Below is a small trained network, with its code and all its weights. Each question gives an input and a target symbol and asks what happens when units are switched off, that is, made to give their printed mean instead of their output.

import numpy as np


def w(rows, s, z=0):
    codes = np.array(rows[::2]) - 128.0
    scale = np.full(codes.shape[1], s)
    scale[-1] = z or s
    return codes * scale


def norm(h):
    return h / np.sqrt((h * h).mean(-1, keepdims=True) + 1e-5)


def softmax(a):
    e = np.exp(a - a.max(-1, keepdims=True))
    return e / e.sum(-1, keepdims=True)


def log_softmax(a):
    a = a - a.max(-1, keepdims=True)
    return a - np.log(np.exp(a).sum(-1, keepdims=True))


def net(x, mask):
    ids = ['αβγδεζηλμξπστφψω'.index(c) for c in x.split()]
    T = len(ids)
    res = E[ids] + P[:T]
    u = 0
    for l in range(3):
        r = norm(res)
        for j in range(2):
            rows = slice(2 * j, 2 * j + 2)
            q, k, v = (r @ M[l][rows].T for M in (Q, K, V))
            z = softmax(np.where(np.tri(T) > 0, q @ k.T / 2**0.5, -1e9)) @ v
            o = O[l][rows]
            res = res + np.where(mask[u + j], z, o[:, -1]) @ o[:, :-1]
        u += 2
    return log_softmax(norm(res)[-1] @ U[:, :-1].T + U[:, -1])


Q, K, V, O = {}, {}, {}, {}
E = w([
[85,119,165,81,64],'α',
[148,118,144,103,125],'β',
[141,115,147,112,121],'γ',
[142,118,145,108,127],'δ',
[161,63,131,145,174],'ε',
[96,104,139,163,111],'ζ',
[144,111,148,102,125],'η',
[91,113,131,50,175],'λ',
[95,104,142,153,118],'μ',
[96,47,74,74,96],'ξ',
[135,109,149,114,115],'π',
[148,111,147,109,112],'σ',
[122,70,254,96,137],'τ',
[109,108,137,156,113],'φ',
[92,132,124,127,139],'ψ',
[146,114,145,111,116],'ω',
],0.028)
P = w([
[168,228,4,210,164],'0',
[105,45,56,48,186],'1',
[115,60,63,50,163],'2',
[124,62,69,43,141],'3',
[124,62,68,48,131],'4',
[127,69,73,41,123],'5',
[139,78,69,37,120],'6',
[131,74,71,42,114],'7',
[137,78,69,34,121],'8',
[133,74,72,41,114],'9',
[140,75,72,39,108],'10',
[131,77,73,50,113],'11',
[141,78,69,46,110],'12',
[145,74,64,39,100],'13',
],0.0046)
Q[0] = w([
[173,158,164,16,118],'L0H1',
[173,86,207,169,192],'L0H1',
[132,11,36,122,75],'L0H2',
[156,83,129,154,185],'L0H2',
],0.013)
K[0] = w([
[177,153,155,2,106],'L0H1',
[192,26,150,207,152],'L0H1',
[170,240,49,193,139],'L0H2',
[138,147,48,137,137],'L0H2',
],0.013)
V[0] = w([
[149,150,202,108,142],'L0H1',
[83,196,2,7,43],'L0H1',
[132,73,76,121,123],'L0H2',
[104,95,246,96,125],'L0H2',
],0.0072)
O[0] = w([
[125,128,77,171,72,86],'L0H1',
[1,103,140,231,161,25],'L0H1',
[251,13,212,191,109,254],'L0H2',
[90,217,146,58,1,63],'L0H2',
],0.0084,0.0035)
Q[1] = w([
[52,59,99,23,192],'L1H1',
[182,86,198,205,222],'L1H1',
[49,94,1,143,60],'L1H2',
[184,62,33,234,204],'L1H2',
],0.0089)
K[1] = w([
[126,169,239,171,161],'L1H1',
[170,81,70,184,152],'L1H1',
[12,127,94,148,193],'L1H2',
[162,105,10,210,206],'L1H2',
],0.013)
V[1] = w([
[81,136,196,164,69],'L1H1',
[184,101,254,39,134],'L1H1',
[115,161,65,181,220],'L1H2',
[143,151,207,118,118],'L1H2',
],0.0076)
O[1] = w([
[203,102,145,79,145,66],'L1H1',
[181,142,129,88,195,254],'L1H1',
[193,154,161,92,122,93],'L1H2',
[133,17,150,130,8,117],'L1H2',
],0.012,0.0063)
Q[2] = w([
[111,133,105,123,5],'L2H1',
[106,219,54,150,136],'L2H1',
[60,176,147,105,80],'L2H2',
[165,134,189,178,133],'L2H2',
],0.014)
K[2] = w([
[66,111,94,99,6],'L2H1',
[60,48,98,70,219],'L2H1',
[82,3,181,91,150],'L2H2',
[227,188,196,203,47],'L2H2',
],0.012)
V[2] = w([
[109,136,208,110,200],'L2H1',
[170,253,197,86,127],'L2H1',
[131,193,24,1,146],'L2H2',
[138,213,12,149,58],'L2H2',
],0.008)
O[2] = w([
[119,230,186,70,122,176],'L2H1',
[174,131,243,158,25,66],'L2H1',
[159,80,129,39,216,88],'L2H2',
[91,1,202,154,193,2],'L2H2',
],0.0083,0.0062)
U = w([
[70,113,97,104,50,146],'α',
[125,161,184,143,124,134],'β',
[95,135,177,139,158,162],'γ',
[124,167,188,133,135,123],'δ',
[217,133,134,123,171,136],'ε',
[115,161,126,186,76,255],'ζ',
[91,89,159,137,160,120],'η',
[109,139,105,109,122,108],'λ',
[164,240,145,99,79,89],'μ',
[168,199,36,150,64,43],'ξ',
[103,149,95,111,139,99],'π',
[83,100,83,208,158,100],'σ',
[146,106,182,90,35,108],'τ',
[150,180,157,175,135,109],'φ',
[97,250,128,154,191,107],'ψ',
[124,133,163,184,128,144],'ω',
],0.016,0.0069)

Each question gives the input, a string of symbols that net reads in full, and the target symbol t.
The units are the heads (2 rows each of Q, K, V and O). Each row of codes is followed by its name. A weight is (code - 128) times the scale printed after its matrix; where a second scale follows, it is the last column's (O and U).
mask holds one flag per head, layer by layer. A switched-off head (its flag False) gives its mean, the last column of its rows in O, instead of its output. The means were averaged over made-up inputs and are rounded, as every weight is.
A unit's drop is (log p(t) with every unit on - log p(t) with that unit switched off) / (log p(t) with every unit on - log p(t) with every unit switched off).
The circuit of an input: a set's keep is (log p(t) with only the set's units on - log p(t) with every unit switched off) / (log p(t) with every unit on - log p(t) with every unit switched off). Starting from all 6 units, units are removed one at a time, each time the one whose removal leaves the highest keep (on an exact tie, the one counted first), for as long as the keep stays at least 0.8.
circuit, biggest first: the units of the circuit, biggest drop first
unit that matters most: the unit with the biggest drop
which heads matter: for each layer, one digit per head in row order, 1 if its drop is at least 0.15 and else 0, layers parted by /
input ξ ξ φ ζ ξ ε ε ε λ σ, target ξ: circuit, biggest first -> (L2H2; L0H2; L0H1)
input ψ ε ε ε ξ ε ε ζ ζ, target ψ: which heads matter -> 11 / 11 / 00
input σ λ ε ζ ψ ε ε ξ ξ ε μ γ ε γ, target σ: circuit, biggest first -> (L1H1; L0H1; L0H2; L2H2)
input ζ γ ζ δ ε γ ε η, target ζ: circuit, biggest first -> (L1H1; L2H2; L0H2; L0H1)
input ξ ψ ε τ ε ε μ ξ ε π ξ ζ η, target ξ: circuit, biggest first -> (L2H2; L0H2; L0H1; L1H2)
input ε ε ε ψ ζ τ ε τ ξ, target ε: unit that matters most -> L1H1
input ψ ε ε μ η ε η, target ψ: circuit, biggest first -> (L0H2; L0H1; L1H2; L1H1)
input ψ φ ε σ ζ ε σ σ, target ψ: which heads matter -> 11 / 11 / 00
input γ γ γ ψ τ ξ γ ζ, target γ: which heads matter -> 11 / 11 / 01
input η ψ μ, target η: circuit, biggest first -> (L2H2; L0H2; L0H1; L1H1)
input μ σ ζ ξ ζ ε ξ ε ζ, target μ: circuit, biggest first -> (L1H2; L2H1; L0H2)
input ε ω ζ ε γ ξ τ, target τ: circuit, biggest first -> (L1H2; L0H2)
input ψ ε γ ζ μ, target ψ: circuit, biggest first -> (L0H2; L1H2; L1H1)
input ε ε ξ ξ, target σ: circuit, biggest first -> (L0H1)
input η ξ α ξ τ φ ε ε φ ζ, target η: circuit, biggest first -> (L0H2; L2H2; L0H1; L1H1)
input μ φ ξ ε ξ μ, target μ: circuit, biggest first -> (L1H2; L2H1; L0H2)
input ζ β λ γ ε γ ε ζ η τ σ, target ζ: which heads matter -> 11 / 11 / 01
input ξ σ ψ ψ η ε π ε τ τ, target τ: which heads matter -> 00 / 01 / 00
input ξ ξ ξ μ, target ξ: circuit, biggest first -> (L2H2; L0H1)
input ξ ε λ ε φ σ ε ψ ε μ α, target α: circuit, biggest first -> (L1H2)
input μ ψ σ ζ ψ ε τ ε ε β, target μ: which heads matter -> 11 / 01 / 10
input τ ζ γ ε α ξ α ε δ β, target τ: which heads matter -> 11 / 11 / 10
input τ ε γ ε ε ψ φ, target τ: which heads matter -> 11 / 01 / 10
input ε ψ α ε ξ τ ε ε π φ, target ε: which heads matter -> 10 / 00 / 00
input σ ε τ μ ε π ζ δ ζ, target σ: which heads matter -> 11 / 10 / 11
input α μ ξ ε μ δ ε ε ε ζ ζ η, target α: which heads matter -> 11 / 01 / 00
input μ γ ω, target μ: unit that matters most -> L0H1
input ξ ξ ε α ω ε η, target ξ: which heads matter -> 11 / 00 / 01
